Below are the code and all the weights of a small trained network. Each question names an input and a target symbol and asks about switching units off, where a switched-off unit gives its printed mean instead of its output.

import numpy as np


def w(rows, s, z=0):
    codes = np.array(rows[::2]) - 128.0
    scale = np.full(codes.shape[1], s)
    scale[-1] = z or s
    return codes * scale


def norm(h):
    return h / np.sqrt((h * h).mean(-1, keepdims=True) + 1e-5)


def f(y):
    return y / 2 * (1 + np.tanh(0.7978845608 * (y + 0.044715 * y**3)))


def softmax(a):
    e = np.exp(a - a.max(-1, keepdims=True))
    return e / e.sum(-1, keepdims=True)


def log_softmax(a):
    a = a - a.max(-1, keepdims=True)
    return a - np.log(np.exp(a).sum(-1, keepdims=True))


def net(x, mask):
    ids = ['ΔΛΨαεμτ'.index(c) for c in x.split()]
    T = len(ids)
    res = E[ids] + P[:T]
    u = 0
    for l in range(2):
        r = norm(res)
        for j in range(2):
            rows = slice(2 * j, 2 * j + 2)
            q, k, v = (r @ M[l][rows].T for M in (Q, K, V))
            z = softmax(np.where(np.tri(T) > 0, q @ k.T / 2**0.5, -1e9)) @ v
            o = O[l][rows]
            res = res + np.where(mask[u + j], z, o[:, -1]) @ o[:, :-1]
        u += 2
        y = f(norm(res) @ A[l][:, :-1].T + A[l][:, -1])
        res = res + np.where(mask[u : u + 8], y, B[l][:, -1]) @ B[l][:, :-1]
        u += 8
    return log_softmax(norm(res)[-1] @ U[:, :-1].T + U[:, -1])


Q, K, V, O, A, B = {}, {}, {}, {}, {}, {}
E = w([
[117,32,70],'Δ',
[37,48,100],'Λ',
[167,140,94],'Ψ',
[60,28,191],'α',
[97,75,179],'ε',
[98,75,179],'μ',
[169,8,98],'τ',
],0.018)
P = w([
[172,82,101],'0',
[255,83,202],'1',
[216,97,186],'2',
[164,119,154],'3',
[103,145,115],'4',
[129,143,118],'5',
[144,137,123],'6',
[129,167,123],'7',
[154,150,132],'8',
[148,166,142],'9',
[165,161,143],'10',
[162,170,151],'11',
[172,164,146],'12',
],0.0092)
Q[0] = w([
[124,122,203],'0.h0',
[80,205,120],'0.h0',
[91,95,51],'0.h1',
[1,188,141],'0.h1',
],0.0099)
K[0] = w([
[134,22,115],'0.h0',
[194,121,181],'0.h0',
[191,97,68],'0.h1',
[37,10,187],'0.h1',
],0.013)
V[0] = w([
[129,69,104],'0.h0',
[54,118,88],'0.h0',
[149,21,100],'0.h1',
[158,255,175],'0.h1',
],0.0086)
O[0] = w([
[79,122,101,222],'0.h0',
[86,63,255,136],'0.h0',
[133,121,56,255],'0.h1',
[84,71,32,14],'0.h1',
],0.0087,0.0056)
A[0] = w([
[101,146,124,74],'0.n0',
[120,46,85,53],'0.n1',
[108,190,122,254],'0.n2',
[139,122,197,204],'0.n3',
[168,175,6,203],'0.n4',
[108,134,155,153],'0.n5',
[141,111,185,105],'0.n6',
[184,132,202,172],'0.n7',
],0.013,0.0032)
B[0] = w([
[118,66,123,111],'0.n0',
[147,64,90,200],'0.n1',
[176,25,109,131],'0.n2',
[188,147,10,223],'0.n3',
[240,206,105,255],'0.n4',
[198,3,6,150],'0.n5',
[108,200,72,187],'0.n6',
[47,119,58,203],'0.n7',
],0.0061,0.0063)
Q[1] = w([
[62,67,150],'1.h0',
[142,109,65],'1.h0',
[138,160,172],'1.h1',
[85,253,111],'1.h1',
],0.013)
K[1] = w([
[64,240,205],'1.h0',
[34,2,64],'1.h0',
[106,121,231],'1.h1',
[10,77,235],'1.h1',
],0.0081)
V[1] = w([
[249,157,148],'1.h0',
[181,120,130],'1.h0',
[95,132,159],'1.h1',
[112,90,115],'1.h1',
],0.017)
O[1] = w([
[40,201,62,11],'1.h0',
[1,157,135,145],'1.h0',
[112,117,117,3],'1.h1',
[74,32,89,183],'1.h1',
],0.0093,0.0064)
A[1] = w([
[70,34,229,130],'1.n0',
[100,196,232,36],'1.n1',
[151,146,8,173],'1.n2',
[133,121,85,72],'1.n3',
[203,118,96,242],'1.n4',
[176,144,92,251],'1.n5',
[162,53,93,56],'1.n6',
[145,174,81,236],'1.n7',
],0.011,0.003)
B[1] = w([
[108,253,205,211],'1.n0',
[57,115,85,116],'1.n1',
[198,111,169,211],'1.n2',
[121,230,64,139],'1.n3',
[189,231,212,254],'1.n4',
[190,132,178,202],'1.n5',
[59,57,43,235],'1.n6',
[230,176,247,161],'1.n7',
],0.0059,0.0077)
U = w([
[8,50,145,201],'Δ',
[84,101,222,91],'Λ',
[196,211,181,247],'Ψ',
[130,117,138,48],'α',
[132,118,109,2],'ε',
[141,110,99,44],'μ',
[117,124,47,42],'τ',
],0.016,0.0046)

Each question gives the input, a string of symbols that net reads in full, and the target symbol t.
The units are the heads (2 rows each of Q, K, V and O) and the neurons (one row each of A and B). Each row of codes is followed by its name. A weight is (code - 128) times the scale printed after its matrix; where a second scale follows, it is the last column's (O, A, B and U).
mask holds one flag per unit, layer by layer, with each layer's heads first. A switched-off unit (its flag False) gives its mean, the last column of its rows in O or B, instead of its output. The means were averaged over made-up inputs and are rounded, as every weight is.
A unit's drop is (log p(t) with every unit on - log p(t) with that unit switched off) / (log p(t) with every unit on - log p(t) with every unit switched off).
unit that matters most: the unit with the biggest drop
k most important neurons: the k neurons with the biggest drops, biggest first
k most important neurons of layer l: the k neurons of layer l with the biggest drops, biggest first
drop of u: that unit's drop, to one decimal
input μ Ψ α, target Δ: unit that matters most	0.n3
input μ ε Δ ε Λ α Λ, target Λ: 2 most important neurons	1.n0, 0.n3
input τ τ τ, target τ: 3 most important neurons	1.n4, 0.n4, 1.n0
input Ψ ε Ψ Δ Δ Δ ε ε, target Δ: 2 most important neurons	0.n4, 0.n3
input Ψ τ α Ψ α α α, target Ψ: 3 most important neurons of layer 0	0.n3, 0.n6, 0.n1
input Ψ Ψ Ψ Δ, target Ψ: 3 most important neurons of layer 0	0.n4, 0.n5, 0.n7
input Δ μ μ τ, target Δ: 2 most important neurons	0.n4, 0.n3
input ε Λ Ψ Ψ Ψ Λ μ Ψ Ψ Λ, target Ψ: 2 most important neurons	1.n0, 0.n7
input Δ Λ μ Δ, target Δ: 3 most important neurons	0.n4, 0.n3, 0.n5
input Ψ τ τ Δ Δ Ψ τ μ Ψ τ Λ τ μ, target τ: 4 most important neurons of layer 0	0.n3, 0.n4, 0.n7, 0.n6
input Δ μ μ μ, target Δ: 4 most important neurons	0.n4, 0.n3, 0.n7, 1.n4
input μ Ψ ε μ ε Ψ μ Δ Δ Δ τ Ψ α, target Δ: 2 most important neurons of layer 0	0.n5, 0.n3
input τ τ μ μ, target τ: 2 most important neurons	1.n4, 0.n3
input ε α μ α Δ Λ μ τ Λ Ψ Ψ Λ, target Ψ: unit that matters most	0.h1
input Ψ Ψ Λ α α α, target Ψ: 2 most important neurons of layer 1	1.n0, 1.n6
input Δ μ Δ, target Δ: drop of 1.h0	0.3
input Λ Δ Δ μ ε, target Δ: drop of 0.n5	0.4
input τ ε Δ, target τ: drop of 0.h1	0.5
